[[129 123 116 127 120 126 126 118 125 128 133 108]
 [135 128 135 131 124 128 136 131 130 143 154 119]
 [134 124 125 130 119 127 132 123 128 139 151 108]
 [134 127 134 132 124 129 135 131 130 141 151 121]
 [124 129 124 122 132 124 123 126 124 115 105 134]
 [123 133 135 129 137 131 126 136 131 122 113 150]
 [125 124 113 124 123 125 121 116 124 119 117 115]
 [123 132 135 128 137 130 126 136 130 121 112 149]]
Rows and columns are numbered from 1.
Find the entry just left of 143.
Answer: 130
Find the entry directly above the smallest entry.
Answer: 151
Find the entry at row 2, column 1.
Answer: 135
Find the entry at row 3, column 3.
Answer: 125
The top entry of the column that holds the largest entry is 133
The entry at row 1, column 1 -> 129
Find the bottom entry of the column that holds the largest entry.
Answer: 112
The entry at row 3, column 1 is 134
The entry at row 1, column 3 is 116
Find the entry in the bottom-right corner.
Answer: 149
The minimum is 105
Find the entry just right of the largest entry.
Answer: 119
The entry just left of 150: 113
The top-right entry -> 108
The entry at row 3, column 2 -> 124
The entry directly below the largest entry -> 151
The entry directly below 139 -> 141
The bottom-left entry: 123
Find the entry just right of the smallest entry.
Answer: 134
Find the entry in row 1 and column 2.
Answer: 123
Find the entry just left of 118.
Answer: 126
The entry at row 2, column 2 -> 128
Find the entry in row 2 and column 3.
Answer: 135

W =
[[141 130 148 106 128 142  99 126 128 100 128]
 [146 135 130 106 142 120 100 144 118 104 148]
 [110 139 144 104 134 147 107 133 148 109 136]
 [138 132 122 148 129 111 143 128 106 143 132]
 [141 121 136 136 123 118 135 124 111 137 125]]
Indices start at 1.
The smallest entry -> 99
The entry directly below the smallest entry is 100
The entry in row 1 and column 3: 148
The entry in row 2 and column 1 -> 146
The entry in row 3 and column 3: 144
Which number is the entry at row 3, column 1? 110
The entry just right of 99: 126
The entry in the top-right corner is 128
Which number is the entry at row 1, column 1? 141
Which number is the entry just right of the centre entry? 107
Which number is the entry directly above 139? 135
Which number is the entry at the centre? 147
Which number is the entry in row 1 and column 2? 130
The entry directly above the centre entry -> 120
The bottom entry of the column that holds the smallest entry is 135
Which number is the entry just right of 133? 148
The bottom-left entry: 141

[[120 126 133 130 126 130]
 [125 129 137 129 128 125]
 [132 128 148 129 130 125]
 [124 130 115 123 131 127]
 [126 127 134 123 124 128]
 [134 128 137 119 129 129]
 [134 127 151 135 126 125]
 [115 127 124 132 128 127]
 [135 127 137 119 133 127]
 [129 128 142 129 131 128]
 [132 127 137 128 123 126]
 [128 127 103 128 126 126]
 [128 128 119 126 128 126]]
Rows and columns are numbered from 1.
The entry in the bottom-right corner -> 126
The entry directly above the smallest entry: 137
What is the top entry of the column that holds the largest entry? 133
The entry at row 3, column 1 is 132
The smallest entry is 103
What is the entry just left of the largest entry? 127
The entry directly above the largest entry is 137
The entry at row 1, column 2: 126
What is the bottom-left entry? 128
What is the entry in the top-right corner? 130
The entry at row 1, column 1: 120
The entry just right of 103 is 128
What is the bottom entry of the column that holds the smallest entry? 119
The entry in row 2 and column 1 -> 125
What is the entry just left of the smallest entry? 127
The entry directly above 148 is 137
What is the entry just right of the largest entry? 135
What is the entry in row 3 and column 3? 148
The entry in row 2 and column 2: 129

m =
[[134 132 131 131 100 123 121 115 126 124 124]
 [123 128 139 136 142 110 131 128 139 127 145]
 [141 145 120 139 124 117 117 123 125 114 123]
 [121 150 125 123 143 124 115 124 114 129 133]
 [131 126 130 113 128 138 122 149 123 136 134]
 [139 142 123 138 118 117 120 121 125 116 122]
 [120 119 112 125 133 129 139 121 127 137 109]
 [136 107 128 115 130 117 133 110 130 126 125]
 [119 126 126 148 129 149 126 126 138 130 135]
 [127 130 135 112 114 131 132 149 123 138 126]
 [122 126 142 137 140 110 130 128 138 128 144]
 [123 128 143 136 141 111 131 127 137 127 148]
 [117 123 125 148 128 149 124 126 137 132 135]
 [118 126 124 147 128 151 126 127 137 131 134]]
Rows and columns are numbered from 1.
Read off the entry in the bottom-right corner.
Answer: 134
The entry directly above the largest entry is 149
The entry in the bottom-left corner is 118
The entry in the top-left corner: 134
The entry just right of the smallest entry -> 123
The entry just left of the largest entry -> 128
Read off the entry directly below 109.
Answer: 125
Read off the entry at row 1, column 2.
Answer: 132
The entry at row 2, column 3: 139
Read off the entry in row 1 and column 3.
Answer: 131
The entry at row 2, column 1 is 123
Read off the entry at row 3, column 3.
Answer: 120
Read off the top-right entry.
Answer: 124
Read off the top entry of the column that holds the smallest entry.
Answer: 100
Read off the entry just left of the smallest entry.
Answer: 131
Read off the entry at row 3, column 1.
Answer: 141
The entry in row 2 and column 2 is 128
